Below is a small trained network, with its code and all its weights. Each question gives an input and a class and asks what happens when units are switched off, that is, made to give their printed mean instead of their output.

import numpy as np


def w(rows, s, z=0):
    codes = np.array(rows[::2]) - 128.0
    scale = np.full(codes.shape[1], s)
    scale[-1] = z or s
    return codes * scale


def norm(h):
    return h / np.sqrt((h * h).mean(-1, keepdims=True) + 1e-5)


def f(y):
    return np.maximum(y, 0)


def log_softmax(a):
    a = a - a.max(-1, keepdims=True)
    return a - np.log(np.exp(a).sum(-1, keepdims=True))


def net(x, mask):
    res = np.array(x, float).reshape(1, 5) / 4 @ E
    u = 0
    for l in range(3):
        y = f(norm(res) @ A[l][:, :-1].T + A[l][:, -1])
        res = res + np.where(mask[u : u + 7], y, B[l][:, -1]) @ B[l][:, :-1]
        u += 7
    return log_softmax(norm(res)[-1] @ U[:, :-1].T + U[:, -1])


A, B = {}, {}
E = w([
[74,81,79,198,86],'x0',
[133,128,127,131,124],'x1',
[126,145,2,19,102],'x2',
[170,105,87,158,214],'x3',
[130,128,129,132,127],'x4',
],0.00087)
A[0] = w([
[99,75,170,41,106,47],'0.n1',
[94,65,79,252,103,253],'0.n2',
[172,100,208,89,162,187],'0.n3',
[73,138,227,128,40,71],'0.n4',
[91,38,165,99,168,164],'0.n5',
[197,201,192,84,158,63],'0.n6',
[148,83,142,157,191,201],'0.n7',
],0.0031,0.00046)
B[0] = w([
[177,163,136,120,81,160],'0.n1',
[24,80,158,114,166,250],'0.n2',
[51,116,134,158,97,210],'0.n3',
[147,251,63,23,28,210],'0.n4',
[136,140,105,167,70,159],'0.n5',
[57,21,159,128,185,215],'0.n6',
[143,202,62,154,149,206],'0.n7',
],0.0028,0.0023)
A[1] = w([
[109,148,41,173,165,2],'1.n1',
[191,89,206,83,106,109],'1.n2',
[176,86,4,58,124,98],'1.n3',
[167,51,97,61,119,151],'1.n4',
[73,137,111,133,151,170],'1.n5',
[101,121,179,211,158,252],'1.n6',
[77,179,149,90,184,189],'1.n7',
],0.0027,0.00071)
B[1] = w([
[247,151,105,101,144,177],'1.n1',
[32,127,84,133,186,142],'1.n2',
[117,182,254,244,73,231],'1.n3',
[81,186,230,166,95,185],'1.n4',
[187,184,214,120,107,220],'1.n5',
[182,213,153,28,38,253],'1.n6',
[164,54,84,207,122,225],'1.n7',
],0.0022,0.0018)
A[2] = w([
[81,164,126,179,25,200],'2.n1',
[131,171,165,64,87,253],'2.n2',
[158,114,216,39,201,203],'2.n3',
[207,101,97,208,208,232],'2.n4',
[135,194,179,138,43,208],'2.n5',
[116,215,187,130,1,95],'2.n6',
[33,60,205,99,144,74],'2.n7',
],0.0025,0.00057)
B[2] = w([
[180,50,134,138,251,225],'2.n1',
[139,113,97,165,163,196],'2.n2',
[34,54,57,191,138,164],'2.n3',
[147,180,104,1,19,164],'2.n4',
[150,87,165,145,121,231],'2.n5',
[153,172,124,139,145,253],'2.n6',
[104,118,11,70,82,177],'2.n7',
],0.003,0.0035)
U = w([
[179,130,202,198,191,228],'0',
[33,56,51,97,142,130],'1',
[196,254,92,37,40,1],'2',
],0.006,0.00082)

Each question gives the input, the list of numbers given to net, and the class t.
The units are the neurons (one row each of A and B). Each row of codes is followed by its name. A weight is (code - 128) times the scale printed after its matrix; where a second scale follows, it is the last column's (A, B and U).
mask holds one flag per neuron, layer by layer. A switched-off neuron (its flag False) gives its mean, the last column of its row in B, instead of its output. The means were averaged over made-up inputs and are rounded, as every weight is.
A unit's drop is (log p(t) with every unit on - log p(t) with that unit switched off) / (log p(t) with every unit on - log p(t) with every unit switched off).
The circuit of an input: a set's keep is (log p(t) with only the set's units on - log p(t) with every unit switched off) / (log p(t) with every unit on - log p(t) with every unit switched off). Starting from the 12 units with the biggest drops (on a tie, the unit counted first), units are removed one at a time, each time the one whose removal leaves the highest keep (on an exact tie, the one counted first), for as long as the keep stays at least 0.8.
units of the circuit, in order: the units of the circuit, biggest drop first
unit that matters most: the unit with the biggest drop
top k neurons: the k neurons with the biggest drops, biggest first
top k neurons in layer l: the k neurons of layer l with the biggest drops, biggest first
drop of u: that unit's drop, to one decimal
input [-4,8,6,6,-3], class 0: top 3 neurons : (1.n3, 1.n4, 0.n7)
input [6,-3,7,-7,5], class 0: unit that matters most : 1.n3
input [-7,-7,6,0,-3], class 1: top 3 neurons in layer 2 : (2.n3, 2.n7, 2.n1)
input [6,-7,-1,-7,-5], class 2: top 2 neurons : (0.n4, 0.n6)
input [5,-8,5,4,-6], class 0: top 2 neurons : (0.n6, 1.n3)
input [-5,2,1,-5,-8], class 1: top 3 neurons : (0.n6, 0.n7, 1.n6)
input [2,1,-5,6,7], class 2: top 2 neurons in layer 1 : (1.n3, 1.n1)
input [-2,4,-4,-7,-4], class 2: top 2 neurons : (0.n4, 1.n3)
input [6,4,8,-8,8], class 0: top 2 neurons : (1.n3, 2.n4)
input [-8,5,-5,3,4], class 1: units of the circuit, in order : (0.n6, 2.n3, 2.n7)
input [-7,2,1,-7,3], class 1: top 3 neurons : (0.n6, 1.n6, 0.n7)
input [6,-4,-6,8,1], class 2: top 2 neurons in layer 0 : (0.n7, 0.n3)
input [1,6,-4,7,-8], class 2: top 2 neurons : (0.n7, 2.n4)
input [2,-1,0,-4,-7], class 2: units of the circuit, in order : (0.n4)
input [-6,2,-4,6,4], class 1: top 2 neurons in layer 2 : (2.n3, 2.n6)
input [3,-6,7,6,1], class 0: top 2 neurons : (1.n3, 1.n4)
input [-6,-1,1,5,-3], class 1: top 3 neurons : (0.n6, 2.n3, 0.n4)
input [-2,-6,7,-5,2], class 0: top 2 neurons : (0.n4, 1.n3)
input [-8,-1,-5,-2,-5], class 1: top 3 neurons : (0.n6, 2.n7, 1.n3)
input [-3,1,-4,5,-5], class 2: unit that matters most : 0.n7
input [4,0,1,-5,-8], class 2: top 3 neurons : (0.n4, 0.n6, 2.n3)
input [-5,7,-5,8,2], class 2: top 2 neurons in layer 0 : (0.n7, 0.n2)
input [4,-3,8,6,-6], class 0: drop of 1.n4 : 0.2
input [1,-4,5,3,3], class 0: drop of 1.n3 : 0.2
input [-8,5,-3,-2,-2], class 1: drop of 0.n6 : 0.5
input [4,-7,5,-4,6], class 0: drop of 0.n6 : 0.1
input [0,-1,2,1,-5], class 0: top neuron in layer 0 : (0.n7)
